Below is a small trained network, with its code and all its weights. Each question gives an input and a class and asks what happens when units are switched off, that is, made to give their printed mean instead of their output.

import numpy as np


def w(rows, s, z=0):
    codes = np.array(rows[::2]) - 128.0
    scale = np.full(codes.shape[1], s)
    scale[-1] = z or s
    return codes * scale


def f(y):
    return np.maximum(y, 0)


def log_softmax(a):
    a = a - a.max(-1, keepdims=True)
    return a - np.log(np.exp(a).sum(-1, keepdims=True))


def net(x, mask):
    res = np.array(x, float).reshape(1, 3) / 4 @ E
    y = f(res @ A[0][:, :-1].T + A[0][:, -1])
    res = res + np.where(mask, y, B[0][:, -1]) @ B[0][:, :-1]
    return log_softmax(res[-1] @ U[:, :-1].T + U[:, -1])


A, B = {}, {}
E = w([
[12,174,122],'x0',
[150,165,219],'x1',
[165,248,84],'x2',
],0.011)
A[0] = w([
[140,119,20,46],'N0',
[93,179,114,133],'N1',
[109,64,175,86],'N2',
[142,64,154,51],'N3',
[91,86,57,89],'N4',
[127,101,144,84],'N5',
[145,183,109,3],'N6',
[70,99,157,110],'N7',
[129,127,128,106],'N8',
[128,151,130,167],'N9',
[146,99,153,53],'N10',
[66,161,144,70],'N11',
[65,142,133,33],'N12',
[131,116,93,179],'N13',
[133,174,91,24],'N14',
[171,109,135,40],'N15',
[120,75,126,49],'N16',
[233,88,120,10],'N17',
[165,200,76,90],'N18',
[184,88,79,88],'N19',
[232,95,133,59],'N20',
[85,133,133,54],'N21',
[131,95,118,91],'N22',
[95,58,122,60],'N23',
[112,100,139,55],'N24',
[127,166,249,82],'N25',
],0.019,0.008)
B[0] = w([
[110,186,226,206],'N0',
[140,111,70,203],'N1',
[160,170,116,225],'N2',
[177,179,129,202],'N3',
[49,130,254,211],'N4',
[166,158,117,158],'N5',
[211,210,137,169],'N6',
[248,175,78,203],'N7',
[130,104,100,128],'N8',
[141,99,126,172],'N9',
[140,198,135,160],'N10',
[99,191,62,188],'N11',
[55,195,45,171],'N12',
[107,108,173,185],'N13',
[201,187,132,167],'N14',
[91,168,86,162],'N15',
[189,136,146,176],'N16',
[77,208,92,232],'N17',
[193,130,166,236],'N18',
[72,155,122,206],'N19',
[55,148,47,245],'N20',
[77,228,61,154],'N21',
[146,157,149,160],'N22',
[193,182,138,209],'N23',
[163,197,137,152],'N24',
[56,142,244,244],'N25',
],0.0092,0.011)
U = w([
[60,179,11,109],'0',
[248,172,110,94],'1',
[47,144,244,93],'2',
[117,107,112,251],'3',
[109,66,140,104],'4',
],0.015,0.027)

Each question gives the input, the list of numbers given to net, and the class t.
The units are the neurons (one row each of A and B). Each row of codes is followed by its name. A weight is (code - 128) times the scale printed after its matrix; where a second scale follows, it is the last column's (A, B and U).
mask holds one flag per neuron, in row order. A switched-off neuron (its flag False) gives its mean, the last column of its row in B, instead of its output. The means were averaged over made-up inputs and are rounded, as every weight is.
A unit's drop is (log p(t) with every unit on - log p(t) with that unit switched off) / (log p(t) with every unit on - log p(t) with every unit switched off).
The circuit of an input: a set's keep is (log p(t) with only the set's units on - log p(t) with every unit switched off) / (log p(t) with every unit on - log p(t) with every unit switched off). Starting from the 12 units with the biggest drops (on a tie, the unit counted first), units are removed one at a time, each time the one whose removal leaves the highest keep (on an exact tie, the one counted first), for as long as the keep stays at least 0.8.
circuit, biggest first: the units of the circuit, biggest drop first
k most important neurons: the k neurons with the biggest drops, biggest first
drop of u: that unit's drop, to one decimal
input [3,-3,-1], class 3: 3 most important neurons -> N25, N20, N17
input [5,-8,7], class 2: circuit, biggest first -> N0
input [-6,6,2], class 0: 3 most important neurons -> N20, N4, N17
input [7,-5,-8], class 1: 2 most important neurons -> N7, N23
input [5,2,-6], class 1: 2 most important neurons -> N7, N20
input [2,7,-7], class 1: 3 most important neurons -> N7, N4, N2
input [8,-3,-8], class 0: 3 most important neurons -> N12, N21, N11
input [-8,-7,6], class 0: 3 most important neurons -> N20, N17, N25
input [0,3,-3], class 3: 2 most important neurons -> N4, N0
input [-8,-7,-3], class 0: drop of N20 -> 0.8
input [4,3,-3], class 0: drop of N17 -> -0.1
input [0,-5,6], class 1: drop of N25 -> 0.2
